Below is a small trained network, with its code and all its weights. Each question gives an input and a class and asks what happens when units are switched off, that is, made to give their printed mean instead of their output.

import numpy as np


def w(rows, s, z=0):
    codes = np.array(rows[::2]) - 128.0
    scale = np.full(codes.shape[1], s)
    scale[-1] = z or s
    return codes * scale


def norm(h):
    return h / np.sqrt((h * h).mean(-1, keepdims=True) + 1e-5)


def f(y):
    return np.maximum(y, 0)


def log_softmax(a):
    a = a - a.max(-1, keepdims=True)
    return a - np.log(np.exp(a).sum(-1, keepdims=True))


def net(x, mask):
    res = np.array(x, float).reshape(1, 3) / 4 @ E
    u = 0
    for l in range(3):
        y = f(norm(res) @ A[l][:, :-1].T + A[l][:, -1])
        res = res + np.where(mask[u : u + 5], y, B[l][:, -1]) @ B[l][:, :-1]
        u += 5
    return log_softmax(norm(res)[-1] @ U[:, :-1].T + U[:, -1])


A, B = {}, {}
E = w([
[80,254,51,127],'x0',
[155,203,115,107],'x1',
[55,87,223,136],'x2',
],0.0072)
A[0] = w([
[48,163,208,139,118],'L0N1',
[70,160,145,147,57],'L0N2',
[111,195,122,110,2],'L0N3',
[160,193,108,181,140],'L0N4',
[149,132,10,102,105],'L0N5',
],0.013,0.002)
B[0] = w([
[117,185,254,113,224],'L0N1',
[79,96,102,124,177],'L0N2',
[194,162,102,63,200],'L0N3',
[174,106,141,193,218],'L0N4',
[141,219,63,143,254],'L0N5',
],0.0094,0.0065)
A[1] = w([
[174,91,114,112,181],'L1N1',
[93,105,130,200,254],'L1N2',
[2,121,208,157,84],'L1N3',
[199,147,110,87,182],'L1N4',
[57,105,161,189,28],'L1N5',
],0.0092,0.00084)
B[1] = w([
[29,98,211,165,180],'L1N1',
[162,143,155,94,156],'L1N2',
[186,240,174,66,254],'L1N3',
[36,93,130,155,238],'L1N4',
[179,255,158,140,179],'L1N5',
],0.0061,0.0046)
A[2] = w([
[133,118,217,104,245],'L2N1',
[221,71,209,137,52],'L2N2',
[2,142,39,132,253],'L2N3',
[90,120,159,118,201],'L2N4',
[114,197,35,140,143],'L2N5',
],0.0096,0.0028)
B[2] = w([
[86,99,92,71,254],'L2N1',
[127,151,58,162,203],'L2N2',
[202,124,121,201,195],'L2N3',
[72,89,77,133,178],'L2N4',
[148,135,138,255,253],'L2N5',
],0.0093,0.0068)
U = w([
[110,165,184,54,188],'0',
[249,175,72,202,192],'1',
[104,27,50,100,2],'2',
],0.011,0.0025)

Each question gives the input, the list of numbers given to net, and the class t.
The units are the neurons (one row each of A and B). Each row of codes is followed by its name. A weight is (code - 128) times the scale printed after its matrix; where a second scale follows, it is the last column's (A, B and U).
mask holds one flag per neuron, layer by layer. A switched-off neuron (its flag False) gives its mean, the last column of its row in B, instead of its output. The means were averaged over made-up inputs and are rounded, as every weight is.
A unit's drop is (log p(t) with every unit on - log p(t) with that unit switched off) / (log p(t) with every unit on - log p(t) with every unit switched off).
top k neurons: the k neurons with the biggest drops, biggest first
k most important neurons of layer l: the k neurons of layer l with the biggest drops, biggest first
drop of u: that unit's drop, to one decimal
input [-5,8,-1], class 2: top neuron : L0N5
input [-4,-7,3], class 0: top 2 neurons : L1N3, L1N5
input [-6,4,-4], class 2: top 2 neurons : L0N5, L1N1
input [-1,2,0], class 2: top 2 neurons : L0N5, L0N1
input [-8,6,4], class 0: top 2 neurons : L0N3, L1N3
input [-3,6,1], class 2: top 2 neurons : L0N5, L0N1
input [-2,-3,1], class 0: 2 most important neurons of layer 0 : L0N3, L0N5
input [-2,-7,-2], class 2: drop of L0N1 : 0.2
input [6,-3,5], class 0: drop of L0N1 : 0.1
input [-6,5,3], class 0: drop of L0N3 : 0.4
input [0,4,3], class 0: drop of L1N5 : 0.0
